Facts:
bagrar -ε-> romu; bagrar -ε-> monun; bagrar -ε-> dastegron; beplel -ε-> steflono; bonor -ε-> rulinis; bonor -ε-> duvu; bonor -ε-> staplil; bonor -ε-> skuvu; bonor -ε-> skubrer
brobre -ε-> bradraplar; brobre -ε-> tregam; destestem -ε-> stidrar; destestem -ε-> klomitron; drekles -ε-> vegrel; drekles -ε-> flukleber; drekles -ε-> grugrodo; drivuk -ε-> fletrar; flovir -ε-> drevimo
flovir -ε-> plase; fuflar -ε-> stistok; fuflar -ε-> plistu; fuflar -ε-> gede; fusa -ε-> steplu; fusa -ε-> kliro; fusa -ε-> kugir; fusu -ε-> pobrabrom; fusu -ε-> grikom
grabre -ε-> stopal; grabre -ε-> sedrak; gubun -ε-> rulinis; gubun -ε-> pafli; gubun -ε-> lunul; gubun -ε-> steklel; guklin -ε-> florol; gulos -ε-> trikligror; gulos -ε-> vebo
gulos -ε-> traril; gulos -ε-> togokun; gulos -ε-> stelestur; guvor -ε-> kligriskom; guvor -ε-> flotil; kabur -ε-> podre; kabur -ε-> tregam; keske -ε-> drabe; keske -ε-> kligriskom
keske -ε-> fleskam; klelok -ε-> bobefe; klelok -ε-> bimir; klelok -ε-> lusas; kloror -ε-> fleskam; kloror -ε-> plase; kluklim -ε-> lusas; klutrutrik -ε-> mosa; larim -ε-> brako
larim -ε-> pludra; larim -ε-> liziskik; letan -ε-> zudim; letan -ε-> skuvu; linu -ε-> darek; linu -ε-> mosa; medo -ε-> florol; medo -ε-> grobre; medo -ε-> stotem
medo -ε-> duvu; muklim -ε-> stoduk; nomir -ε-> fadul; nomir -ε-> gufes; nulik -ε-> darek; nulik -ε-> trikligror; nulik -ε-> lunul; nulik -ε-> vistil; pabude -ε-> dugrefan
pabude -ε-> rutren; pemibras -ε-> gomi; pemibras -ε-> stidrar; pemibras -ε-> stelestur; pivepon -ε-> drovun; pivepon -ε-> trora; plaflel -ε-> pafli; plaflel -ε-> klobo; plaflel -ε-> grugrodo
radal -ε-> pesim; radal -ε-> draklal; radal -ε-> pazu; ridru -ε-> fleskam; ridru -ε-> togokun; ridru -ε-> skubrer; rokin -ε-> nibro; sefluk -ε-> notul; sogi -ε-> bradraplar
sogi -ε-> vebo; sogi -ε-> fitris; sufle -ε-> klidri; teplek -ε-> pobrabrom; teplek -ε-> goruk; teplek -ε-> nadu; teplek -ε-> rostas; tratrebrur -ε-> rulinis; tratrebrur -ε-> fuba
tratrebrur -ε-> bralu; tratrebrur -ε-> traril; tresto -ε-> sulinuk; tresto -ε-> geklos; vaburum -ε-> sezor; vaburum -ε-> drabe; vaburum -ε-> vegrel; vaburum -ε-> vistil; vaburum -ε-> grugrodo
vagem -ε-> zato; vagem -ε-> midras; vagem -ε-> mistol; vagem -ε-> rusum; veflok -ε-> florok; vivus -ε-> debrir; vufim -ε-> zato; zodrol -ε-> trona; zodrol -ε-> zato
zodrol -ε-> plase; zodrol -ε-> grutam; zodrol -ε-> begrer; bagrar -Σ-> a; begrer -Σ-> a; beklum -Σ-> b; beplel -Σ-> b; bimir -Σ-> c; bobefe -Σ-> c
bonor -Σ-> a; boplor -Σ-> a; bradraplar -Σ-> b; braklil -Σ-> b; brako -Σ-> c; bralu -Σ-> c; brobre -Σ-> a; brusan -Σ-> b; darek -Σ-> b
dastegron -Σ-> b; debrir -Σ-> b; deril -Σ-> c; destestem -Σ-> b; dolo -Σ-> b; drabe -Σ-> c; draklal -Σ-> b; draku -Σ-> b; drekles -Σ-> c
drevimo -Σ-> b; drifluk -Σ-> a; drinol -Σ-> c; drivuk -Σ-> c; drovun -Σ-> b; dugrefan -Σ-> b; duvu -Σ-> c; fadul -Σ-> a; fitris -Σ-> b
fleskam -Σ-> a; fletrar -Σ-> b; flipak -Σ-> c; flite -Σ-> a; florok -Σ-> a; florol -Σ-> c; flotil -Σ-> b; flovir -Σ-> b; flukleber -Σ-> a
fuba -Σ-> b; fuflar -Σ-> b; fugrum -Σ-> a; fusa -Σ-> a; fusu -Σ-> b; gafu -Σ-> c; gede -Σ-> c; geklos -Σ-> b; gomi -Σ-> b
goruk -Σ-> c; grabre -Σ-> a; greza -Σ-> b; grikom -Σ-> b; grobre -Σ-> a; grugrodo -Σ-> a; grutam -Σ-> b; gubun -Σ-> a; gufes -Σ-> a
guklin -Σ-> b; gulos -Σ-> a; guvor -Σ-> a; kabur -Σ-> b; keske -Σ-> b; ketam -Σ-> a; klelok -Σ-> c; klidri -Σ-> c; klifudras -Σ-> b
kligriskom -Σ-> a; klimol -Σ-> b; kliro -Σ-> a; klobo -Σ-> a; klodri -Σ-> c; klomitron -Σ-> c; kloror -Σ-> b; kluder -Σ-> a; kluklim -Σ-> c
klutrutrik -Σ-> b; kugir -Σ-> b; larim -Σ-> c; laskodon -Σ-> a; letan -Σ-> c; linu -Σ-> a; liziskik -Σ-> c; lunul -Σ-> a; lusas -Σ-> c
medo -Σ-> c; midras -Σ-> a; mistol -Σ-> a; monun -Σ-> b; mosa -Σ-> b; muklim -Σ-> a; nadu -Σ-> c; nakel -Σ-> b; nibro -Σ-> b
nomir -Σ-> b; notul -Σ-> c; nulik -Σ-> b; pabude -Σ-> a; pafli -Σ-> b; pazu -Σ-> c; pemibras -Σ-> a; pesim -Σ-> b; peskam -Σ-> b
pivepon -Σ-> a; plaflel -Σ-> a; plase -Σ-> c; plaski -Σ-> c; plistu -Σ-> c; ploplu -Σ-> c; pludra -Σ-> a; pluzu -Σ-> a; pobrabrom -Σ-> a
podre -Σ-> c; pozi -Σ-> b; radal -Σ-> c; radri -Σ-> c; ribir -Σ-> c; ridru -Σ-> c; riligak -Σ-> c; rokin -Σ-> a; romu -Σ-> b
rostas -Σ-> a; rulinis -Σ-> c; rusum -Σ-> b; rutren -Σ-> c; sedrak -Σ-> c; sefluk -Σ-> a; sezor -Σ-> b; siko -Σ-> b; skodrak -Σ-> c
skubrer -Σ-> b; skules -Σ-> c; skuvu -Σ-> c; sogi -Σ-> c; staplil -Σ-> c; statrom -Σ-> a; steflono -Σ-> a; steklel -Σ-> a; stelestur -Σ-> a
steplu -Σ-> a; stidrar -Σ-> a; stistok -Σ-> a; stoduk -Σ-> b; stofladrum -Σ-> b; stopal -Σ-> b; stotem -Σ-> a; studrabil -Σ-> c; stuta -Σ-> c
sufle -Σ-> b; sulinuk -Σ-> a; takur -Σ-> a; taza -Σ-> a; teplek -Σ-> a; tetil -Σ-> b; tobra -Σ-> c; togokun -Σ-> a; traril -Σ-> b
tratrebrur -Σ-> a; tregam -Σ-> c; tresto -Σ-> c; trikligror -Σ-> a; trona -Σ-> a; trora -Σ-> c; vaburum -Σ-> a; vagem -Σ-> c; vebo -Σ-> b
veflok -Σ-> a; vegrel -Σ-> a; vibar -Σ-> b; vili -Σ-> c; vistil -Σ-> c; vivus -Σ-> c; vobes -Σ-> c; vufim -Σ-> c; vuplar -Σ-> c
zato -Σ-> c; zodrol -Σ-> a; zostak -Σ-> b; zudim -Σ-> b; bagrar -κ-> steflono; bagrar -κ-> bobefe; bagrar -κ-> nakel; begrer -κ-> letan; begrer -κ-> pazu
bimir -κ-> darek; bimir -κ-> tregam; bimir -κ-> dastegron; bimir -κ-> fusa; brako -κ-> vaburum; brako -κ-> debrir; bralu -κ-> stuta; bralu -κ-> zostak; brobre -κ-> pludra
brobre -κ-> klimol; dolo -κ-> tobra; draku -κ-> tregam; drevimo -κ-> flite; drevimo -κ-> pazu; drinol -κ-> klodri; drivuk -κ-> fuba; drivuk -κ-> traril; dugrefan -κ-> skubrer
fleskam -κ-> siko; fleskam -κ-> larim; fleskam -κ-> deril; fleskam -κ-> duvu; fletrar -κ-> boplor; fletrar -κ-> bobefe; fletrar -κ-> fitris; fletrar -κ-> taza; florok -κ-> ploplu
florok -κ-> tregam; florol -κ-> tobra; florol -κ-> steflono; florol -κ-> nomir; florol -κ-> vistil; gafu -κ-> gede; gomi -κ-> pludra; goruk -κ-> klelok; greza -κ-> fusu
greza -κ-> plase; greza -κ-> riligak; gufes -κ-> drifluk; gufes -κ-> nomir; gufes -κ-> stoduk; gufes -κ-> vistil; guklin -κ-> ploplu; keske -κ-> drovun; klifudras -κ-> romu
klifudras -κ-> sulinuk; kluder -κ-> veflok; kluklim -κ-> teplek; kluklim -κ-> drifluk; kluklim -κ-> tresto; klutrutrik -κ-> rostas; linu -κ-> trikligror; linu -κ-> lusas; linu -κ-> ketam
linu -κ-> flovir; lunul -κ-> siko; lunul -κ-> zudim; midras -κ-> vistil; midras -κ-> staplil; mistol -κ-> skodrak; mistol -κ-> gede; mistol -κ-> kugir; muklim -κ-> tregam
muklim -κ-> flipak; nadu -κ-> tratrebrur; nadu -κ-> bonor; nadu -κ-> zodrol; nadu -κ-> taza; notul -κ-> brusan; pesim -κ-> bonor; peskam -κ-> pozi; pivepon -κ-> duvu
plaski -κ-> tobra; plaski -κ-> drovun; plaski -κ-> tetil; plaski -κ-> zudim; plaski -κ-> letan; plistu -κ-> destestem; plistu -κ-> plase; plistu -κ-> grutam; plistu -κ-> medo
ribir -κ-> boplor; ribir -κ-> nibro; ribir -κ-> mosa; ridru -κ-> grobre; ridru -κ-> rokin; ridru -κ-> taza; rusum -κ-> stuta; rusum -κ-> kligriskom; rusum -κ-> klidri
rusum -κ-> bonor; rutren -κ-> flipak; rutren -κ-> bonor; sedrak -κ-> fadul; sedrak -κ-> siko; sedrak -κ-> stidrar; sefluk -κ-> bobefe; sogi -κ-> zato; sogi -κ-> takur
sogi -κ-> dastegron; statrom -κ-> pludra; statrom -κ-> trikligror; statrom -κ-> zato; statrom -κ-> stidrar; statrom -κ-> skubrer; steklel -κ-> medo; stistok -κ-> fuflar; stistok -κ-> skubrer
stofladrum -κ-> skules; stofladrum -κ-> klimol; stotem -κ-> taza; studrabil -κ-> siko; trora -κ-> tregam; vagem -κ-> sufle; vagem -κ-> vaburum; vagem -κ-> flovir; vebo -κ-> klobo
vebo -κ-> deril; vebo -κ-> klelok; vegrel -κ-> beplel; vegrel -κ-> fusa; vibar -κ-> ploplu; vibar -κ-> flotil; vibar -κ-> kabur; vili -κ-> pluzu; vili -κ-> stidrar
vivus -κ-> pabude; vivus -κ-> fusu; vivus -κ-> sulinuk; vivus -κ-> gulos; vufim -κ-> beklum; vufim -κ-> zudim; vuplar -κ-> pabude; vuplar -κ-> klomitron; begrer -λ-> riligak
bimir -λ-> kluder; bobefe -λ-> pluzu; braklil -λ-> flite; brako -λ-> pazu; brusan -λ-> nadu; destestem -λ-> drabe; draku -λ-> tratrebrur; drifluk -λ-> fusa; flite -λ-> grutam
flotil -λ-> geklos; flovir -λ-> brusan; flukleber -λ-> ribir; fuflar -λ-> nibro; fugrum -λ-> gubun; gafu -λ-> stoduk; geklos -λ-> grikom; grikom -λ-> siko; grobre -λ-> drovun
grugrodo -λ-> vufim; keske -λ-> radri; ketam -λ-> grabre; klodri -λ-> gulos; kluder -λ-> mosa; klutrutrik -λ-> tregam; kugir -λ-> steklel; larim -λ-> vebo; laskodon -λ-> gafu
liziskik -λ-> skules; midras -λ-> sefluk; monun -λ-> larim; nadu -λ-> zudim; nibro -λ-> peskam; nomir -λ-> klutrutrik; notul -λ-> rokin; pabude -λ-> tresto; pafli -λ-> tobra
pivepon -λ-> ketam; plase -λ-> takur; plistu -λ-> steplu; pluzu -λ-> pobrabrom; pobrabrom -λ-> flukleber; pozi -λ-> flipak; radri -λ-> vuplar; ribir -λ-> bimir; riligak -λ-> sufle
rokin -λ-> liziskik; rostas -λ-> draklal; sefluk -λ-> bobefe; sezor -λ-> brako; siko -λ-> fusu; skodrak -λ-> skubrer; skubrer -λ-> lunul; skules -λ-> monun; skuvu -λ-> trikligror
steklel -λ-> klodri; steplu -λ-> vobes; stistok -λ-> stidrar; stuta -λ-> ridru; sufle -λ-> skuvu; taza -λ-> stopal; tobra -λ-> laskodon; tratrebrur -λ-> begrer; tregam -λ-> fuflar
vaburum -λ-> bralu; vagem -λ-> zostak; vegrel -λ-> plaflel; vili -λ-> kligriskom; vufim -λ-> vagem; zato -λ-> muklim; zostak -λ-> skodrak

Known rows:
[ 3 -3 -1  9 -3 -1 -5 -3  7  2 -5  1  1 -2 -3 -4  4  7  2  1  5 -2 -5 -1
 -1  2 -5] : klomitron
[-17   2   0  -3   7  -2  -5  -1  -2  -5   2   4   6  -4   4   1  -3   7
   2   3   5  -3   3   3  -1  -1  -6] : flotil
[ 17  -5   5  14 -13   2  -6  -1   5  -3  -4   0   3  -4  -8  -3   3   7
  -1   2   0   0   8  -2  -1   0  -2] : bralu
[-16   1   0  -7   3  -6  -8  -2  -5   1   2   4   4   0   3   0  -2   1
  -2   1  -6  -2  -6   2  -1   1  -2] : zostak
[ -2   7  -2   1   8  -1  -8  -1   7   5   0   2   2  -1   2  -3   4 -14
   3   1   8   2   3  -7  -2   1  -3] : pluzu
[-8 -1  0  6  8  0  0  0  8 -2  3  4 -6 -2  7 -1  3  4  0  3 11 -5 -1  4
 -5 -8 -5] : trona
[-10   0   0   8  -5  -2  -9  -2   4   0   0   3   6  -5  -1  -3   4   8
  -3   1   8  -4   1  -1   1   1  -3] : stidrar
[  0  -1   5  -8 -10  -1  -3   1  -7  -4   3   3   4  -2  -3   3  -2  -5
  -3   1  -7   1  10   0  -1   2   0] : guklin
[-2 -2  0 12 -6  0 -1 -3  8 -1 -6 -1  4 -5 -2 -4  5 14  3  2  9 -3  3 -1
  0  0 -6] : duvu
[-20  -2   4  -8  -7  -2  -2   1  -1  -5   4   5   3   3   9   1  -4  -3
   3   2   7  -1   9   3  -9  -5  -5] : kloror
[ 22  -6   2   3  -8   1   1  -1   4   3  -2   1  -6   3  -5  -1   5  -7
  -1   0 -13   2  -7  -2  -2  -1   0] : vivus
[ 12   6   3   4  25   4   0   3  12   0   6   2  -4  -3   1   2   5 -16
  -1   4  -2   3  13  -3  -4  -7  -4] : midras
[ 26  -2   0   2   0   4  -5  -2   0  -1   1   4  -4   1  -1  -1   2 -19
   2   4   5  -8   2  -7   1   2   5] : kluder
[ 21  -9   7   6 -21   3  -2   1   5  -3  -5   0  -1   6  -6  -3   0  -3
   4   1   1   3  11  -1  -9  -3  -2] : ridru
[ 12  -7   4  -3 -16   2   1   0   2  -2   0   1   2   3  -6  -1   2  -4
   0   0  -5   1  10  -4  -4   1  -2] : linu
[-18   2   2   2  -2  -3 -11  -2  -3  -6   0   3  14  -8  -1  -1  -4  12
   0   3  10  -4  13   1   0   4  -6] : traril
[-18   3   1  -6   2  -6  -7  -2  -4   0   3   4   6  -2   4   0  -2  -2
  -1   2  -4  -2  -3   1   0   1  -2] : tetil

Rows:
No name comes twice in this set of rows, the named rows included.
[ 21   0   1   6  -8   2  -1   1   1   3  -6   2 -14 -10  -6   1   8  -1
  -1   1   1   3  -3   2   5  -1   2] : trora
[ 1 -3  0 13 12  3  5 -1 11 -3 -1  3 -7 -3  5 -1  4 10  3  4 11 -4 -3  4
 -4 -8 -7] : plase
[ 33  -2   0   7   1   5  -4  -1   6   0  -2   2  -7   1  -2  -1   4 -17
   5   4   3  -4  -2  -7   0   2   3] : ribir
[ 0 -1 -2  2  3  0 -3 -3  4  0 -2  2  3 -3 -2 -3  1  9  3  1  6 -3  3  0
  0  0 -6] : grobre
[ 15  -3   1   4   4   0  -3  -1   3   0   1   2  -2  -1  -5   0   4  -2
  -6   2 -12  -3  -1  -1   2  -1   0] : gufes
[  8  -3  -3   4   3  -1  -1  -3   6   4  -7   1  -4   1   0  -3   3   3
   5   0   0   0 -11  -1  -1  -1  -4] : stuta
[-18  -1   3 -11   1  -2   2   0  -1  -4   5   5   0   3   9   2  -4  -3
   4   3   0  -1   2   3  -8  -5  -6] : flovir
[-25   3   3   2   8  -4  -8   1   0  -4   7   6   0  -3  11   1  -1  -1
  -3   5   7  -5   0   6  -6  -7  -3] : grutam
[ 25  -4   1   7   6   2   3  -2   4   1  -2   1  -6  -2  -6   0   5   0
  -2   2 -14   0  -7  -1   2  -1  -2] : plistu
[ 18   5   3  -2   9   1  -5   2   7   5   2   0   1   2  -4   0   3 -20
  -1   1 -10   7   9  -7  -3   0  -1] : sefluk
[  2   7  -3   5  16  -1 -11  -2   6   5  -1   3   1  -4   3  -3   6 -10
   1   2   9  -2  -2  -5   2   2  -2] : pobrabrom

Now the same objects, written a new way:
Known rows:
[-15   4   8   4   8   9 -19  -4   8   9   1   7   1  -5] : bagrar
[-2 -5  2 -2 -5 10  1 -7 -5  4 -9 -7 -3 10] : stistok
[ 12   0  -1  -9   7  -9  23  -1  -2  14  -1   0 -10  -3] : rulinis
[-17   2   4   0  30 -17  -5   0   6  24   5   1  -5 -20] : bonor
[-13   4   5   4   8   9 -11  -7   4  11  -3   2  -1  -5] : grabre
[-11   6   6   3  16  -9   4  -2  -2  21   4   5  -3 -19] : plaflel
[-6 -5  1  3  4  1 -6  3 -5 -5 -2  2  9  0] : braklil
[-3  1  1 -2 -4 11 -1 -5 -6  6 -6 -8 -3  9] : brako
[ -5   3  -1  -1   4 -10  14  -8  -5  10   6 -11 -12  -4] : flukleber
[-8  9  7  8  1 17 -1 -5  0  8  0  6  0 -3] : vivus
[ 12   6  -2 -10  15 -11   9  -1   1  13  -1  -6  -7  -1] : vistil
[  0   6   5 -11  18   1 -10   3   1 -11 -11 -31  -8  12] : begrer
[ -3   2   3  -8  18  -2   0   3  -3 -27  -7  -7   9  10] : drevimo
[-28  11   9  -5  40  10 -14  -8 -12   2  -3 -15   3  13] : vagem
[ -1  -8   0   2   3   5  -3   3   2 -13  -8   5   9   7] : draklal
[-2  7  4  3  0 15 -1 -4 -1  3 -3  1 -2  4] : vuplar
[ -8   1  -1   0   8   6 -13  -4   4  10  -5 -15  -2   2] : stuta

Rows:
No name comes twice in this set of rows, the named rows included.
[ -1   7   0 -15  27  -1   3  -6  -2 -15 -20 -43  -4  16] : zato
[ -9   1   3 -11  19   6  -8   7   3 -29  -6  -6   7  13] : rusum
[  0  -4  -1  -7  -2   9 -10  -1  -9 -16  -4  -4   9  -5] : monun
[  7  -1   2 -11   6  -7  25  -5  -7  15  -2  10  -9  -1] : lunul
[ 10   0   0  -4   3  -5   7   7  -4  15  -2 -12  -9   0] : skuvu
[ -9   1   2  15   6   5 -14   0  -2  -3  -3   9   9  -9] : fusu
[-13 -14  -1   0  23   8 -13   1 -12   3  -2   4   7  14] : zostak
[  4  -4  -1   7   6   8   1  -4   2   0 -10 -11  -8   3] : sulinuk
[-17   2   3   6  15   5 -14  -6   8  17  -8  -6   2  -4] : fusa
[-13   4   6   3   6   6   0  -7  -1  19  -2   8   0  -9] : brobre
[-17  -1   4   7  12  -1 -17   0  -6   7  -5  -1  14  -3] : fuflar
[ -9  -3   4   2  12  -2  -8   5 -10   5   5  10   7  -4] : klutrutrik
[-11   1   4  11  10  -4  -7   2  -8   3   4   8  10 -10] : destestem
[-11   4   3   3  12  -7 -26   2  -2   2   1   5  13  -4] : nomir
[-23  14   6  -6  48  -2 -20  -2  12  -7  -5 -25   1  -3] : zodrol

